Below is a small trained network, with its code and all its weights. Each question gives an input and a target symbol and asks what happens when units are switched off, that is, made to give their printed mean instead of their output.

import numpy as np


def w(rows, s, z=0):
    codes = np.array(rows[::2]) - 128.0
    scale = np.full(codes.shape[1], s)
    scale[-1] = z or s
    return codes * scale


def f(y):
    return y / 2 * (1 + np.tanh(0.7978845608 * (y + 0.044715 * y**3)))


def softmax(a):
    e = np.exp(a - a.max(-1, keepdims=True))
    return e / e.sum(-1, keepdims=True)


def log_softmax(a):
    a = a - a.max(-1, keepdims=True)
    return a - np.log(np.exp(a).sum(-1, keepdims=True))


def net(x, mask):
    ids = ['ΔΘΠΣΩαβγεζλμτφψ'.index(c) for c in x.split()]
    T = len(ids)
    res = E[ids] + P[:T]
    u = 0
    for l in range(2):
        q, k, v = (res @ M[l].T for M in (Q, K, V))
        z = softmax(np.where(np.tri(T) > 0, q @ k.T / 3**0.5, -1e9)) @ v
        res = res + np.where(mask[u], z, O[l][:, -1]) @ O[l][:, :-1]
        u += 1
        y = f(res @ A[l][:, :-1].T + A[l][:, -1])
        res = res + np.where(mask[u : u + 8], y, B[l][:, -1]) @ B[l][:, :-1]
        u += 8
    return log_softmax(res[-1] @ U[:, :-1].T + U[:, -1])


Q, K, V, O, A, B = {}, {}, {}, {}, {}, {}
E = w([
[146,92,125],'Δ',
[155,81,110],'Θ',
[71,112,147],'Π',
[243,48,191],'Σ',
[160,128,211],'Ω',
[95,186,194],'α',
[130,136,108],'β',
[159,149,229],'γ',
[126,96,122],'ε',
[121,159,144],'ζ',
[117,207,6],'λ',
[126,98,125],'μ',
[63,169,195],'τ',
[99,115,155],'φ',
[114,145,170],'ψ',
],0.018)
P = w([
[50,197,136],'0',
[225,120,67],'1',
[58,20,123],'2',
[253,177,85],'3',
[46,29,148],'4',
[254,198,95],'5',
[21,47,176],'6',
],0.0085)
Q[0] = w([
[176,250,82],'L0H0',
[243,185,115],'L0H0',
[161,109,59],'L0H0',
],0.013)
K[0] = w([
[129,150,19],'L0H0',
[73,202,72],'L0H0',
[116,93,8],'L0H0',
],0.014)
V[0] = w([
[90,120,161],'L0H0',
[246,23,192],'L0H0',
[75,137,2],'L0H0',
],0.0064)
O[0] = w([
[76,200,149,177],'L0H0',
[228,2,184,3],'L0H0',
[55,129,10,133],'L0H0',
],0.0084,0.0036)
A[0] = w([
[204,96,81,255],'L0N0',
[72,1,69,192],'L0N1',
[162,98,98,173],'L0N2',
[97,84,122,129],'L0N3',
[169,245,137,81],'L0N4',
[110,135,92,88],'L0N5',
[135,121,145,49],'L0N6',
[7,111,110,59],'L0N7',
],0.0098,0.0083)
B[0] = w([
[54,140,166,196],'L0N0',
[170,185,134,230],'L0N1',
[51,134,193,144],'L0N2',
[190,98,145,147],'L0N3',
[65,78,113,205],'L0N4',
[188,78,147,149],'L0N5',
[167,28,143,110],'L0N6',
[101,2,153,254],'L0N7',
],0.0095,0.007)
Q[1] = w([
[191,71,76],'L1H0',
[231,120,153],'L1H0',
[150,2,158],'L1H0',
],0.0089)
K[1] = w([
[211,138,239],'L1H0',
[254,183,183],'L1H0',
[254,56,70],'L1H0',
],0.0082)
V[1] = w([
[166,230,188],'L1H0',
[66,144,255],'L1H0',
[57,36,109],'L1H0',
],0.007)
O[1] = w([
[54,132,219,43],'L1H0',
[2,142,78,205],'L1H0',
[138,139,87,251],'L1H0',
],0.0098,0.017)
A[1] = w([
[69,181,159,97],'L1N0',
[178,120,95,14],'L1N1',
[104,161,92,177],'L1N2',
[152,125,201,254],'L1N3',
[79,76,152,103],'L1N4',
[119,81,99,204],'L1N5',
[101,2,97,54],'L1N6',
[139,232,152,200],'L1N7',
],0.016,0.008)
B[1] = w([
[107,69,122,201],'L1N0',
[74,78,177,159],'L1N1',
[113,156,198,249],'L1N2',
[91,104,3,153],'L1N3',
[196,139,173,187],'L1N4',
[143,165,131,213],'L1N5',
[176,122,161,204],'L1N6',
[227,98,129,154],'L1N7',
],0.011,0.021)
U = w([
[127,134,131,150],'Δ',
[129,139,134,144],'Θ',
[228,228,224,137],'Π',
[126,79,175,16],'Σ',
[86,73,97,99],'Ω',
[67,142,151,68],'α',
[160,255,88,213],'β',
[71,63,85,61],'γ',
[127,157,142,143],'ε',
[35,170,113,75],'ζ',
[187,92,73,207],'λ',
[128,165,137,244],'μ',
[117,179,241,2],'τ',
[115,129,154,92],'φ',
[106,124,157,74],'ψ',
],0.0094,0.0057)

Each question gives the input, a string of symbols that net reads in full, and the target symbol t.
The units are the heads (3 rows each of Q, K, V and O) and the neurons (one row each of A and B). Each row of codes is followed by its name. A weight is (code - 128) times the scale printed after its matrix; where a second scale follows, it is the last column's (O, A, B and U).
mask holds one flag per unit, layer by layer, with each layer's heads first. A switched-off unit (its flag False) gives its mean, the last column of its rows in O or B, instead of its output. The means were averaged over made-up inputs and are rounded, as every weight is.
A unit's drop is (log p(t) with every unit on - log p(t) with that unit switched off) / (log p(t) with every unit on - log p(t) with every unit switched off).
The circuit of an input: a set's keep is (log p(t) with only the set's units on - log p(t) with every unit switched off) / (log p(t) with every unit on - log p(t) with every unit switched off). Starting from the 12 units with the biggest drops (on a tie, the unit counted first), units are removed one at a time, each time the one whose removal leaves the highest keep (on an exact tie, the one counted first), for as long as the keep stays at least 0.8.
units of the circuit, in order: the units of the circuit, biggest drop first
unit that matters most: the unit with the biggest drop
top k neurons: the k neurons with the biggest drops, biggest first
k most important neurons of layer l: the k neurons of layer l with the biggest drops, biggest first
input Π λ Π Π α λ φ, target λ: units of the circuit, in order -> L1H0, L0H0, L1N3
input λ τ Π τ, target λ: units of the circuit, in order -> L1H0, L0H0, L0N7
input ζ Σ τ τ τ, target Σ: units of the circuit, in order -> L1H0, L1N4, L0H0, L1N3
input Π Π τ τ, target β: units of the circuit, in order -> L0N7, L0H0, L1H0
input ζ ε φ Π τ, target τ: top 4 neurons -> L1N4, L0N7, L0N1, L1N3
input Π Π α Π γ Π Π, target γ: units of the circuit, in order -> L0H0, L1N3, L1H0, L1N2
input τ γ Π γ ε ζ, target ζ: 3 most important neurons of layer 0 -> L0N4, L0N7, L0N1
input β τ τ λ λ, target λ: unit that matters most -> L0N7
input Π Θ Σ Π β Π Π, target Σ: top 4 neurons -> L1N4, L0N1, L0N0, L1N3
input Π ε τ β Π ε, target β: units of the circuit, in order -> L0N7, L1N0
input α α γ, target γ: units of the circuit, in order -> L1N3, L0H0, L1H0, L1N2
input α Σ β Δ μ Π α, target Σ: 3 most important neurons of layer 1 -> L1N4, L1N3, L1N6
input Π Π ε Π β ψ, target β: units of the circuit, in order -> L0N7, L0H0, L1H0
input Π Π τ Π Π τ, target β: top 4 neurons -> L0N7, L0N0, L1N1, L0N1
input τ ζ ε γ, target ζ: units of the circuit, in order -> L0N4, L1H0, L0H0
input τ φ τ λ Π τ, target ζ: units of the circuit, in order -> L0H0, L1H0
input Π λ φ α ψ, target λ: 2 most important neurons of layer 1 -> L1N2, L1N3
input Δ τ μ Π Π τ Π, target Π: units of the circuit, in order -> L0N7, L1N4, L1N6
input β τ λ τ Δ ζ β, target λ: units of the circuit, in order -> L1H0, L0H0, L1N2
input ζ φ ε Σ τ Π Π, target Σ: top 3 neurons -> L1N4, L1N3, L0N0
input τ τ τ Π β τ, target ζ: units of the circuit, in order -> L1H0, L0N4, L0H0
input ε λ μ τ α, target λ: top 2 neurons -> L1N2, L1N3
input β Π β Θ, target Π: units of the circuit, in order -> L1H0
input τ φ Π λ, target ζ: units of the circuit, in order -> L1H0
input λ Π γ ζ, target λ: top 2 neurons -> L0N7, L0N5
input Π ε Π γ, target β: top 2 neurons -> L0N7, L0N4
input λ Ω Π Π, target λ: top neuron -> L1N1
input Π ζ Π μ, target β: top 3 neurons -> L0N7, L1N0, L1N1
input τ ε ε τ Σ Π τ, target Σ: 2 most important neurons of layer 0 -> L0N0, L0N7
input Π γ φ ε, target β: top 2 neurons -> L0N7, L1N0
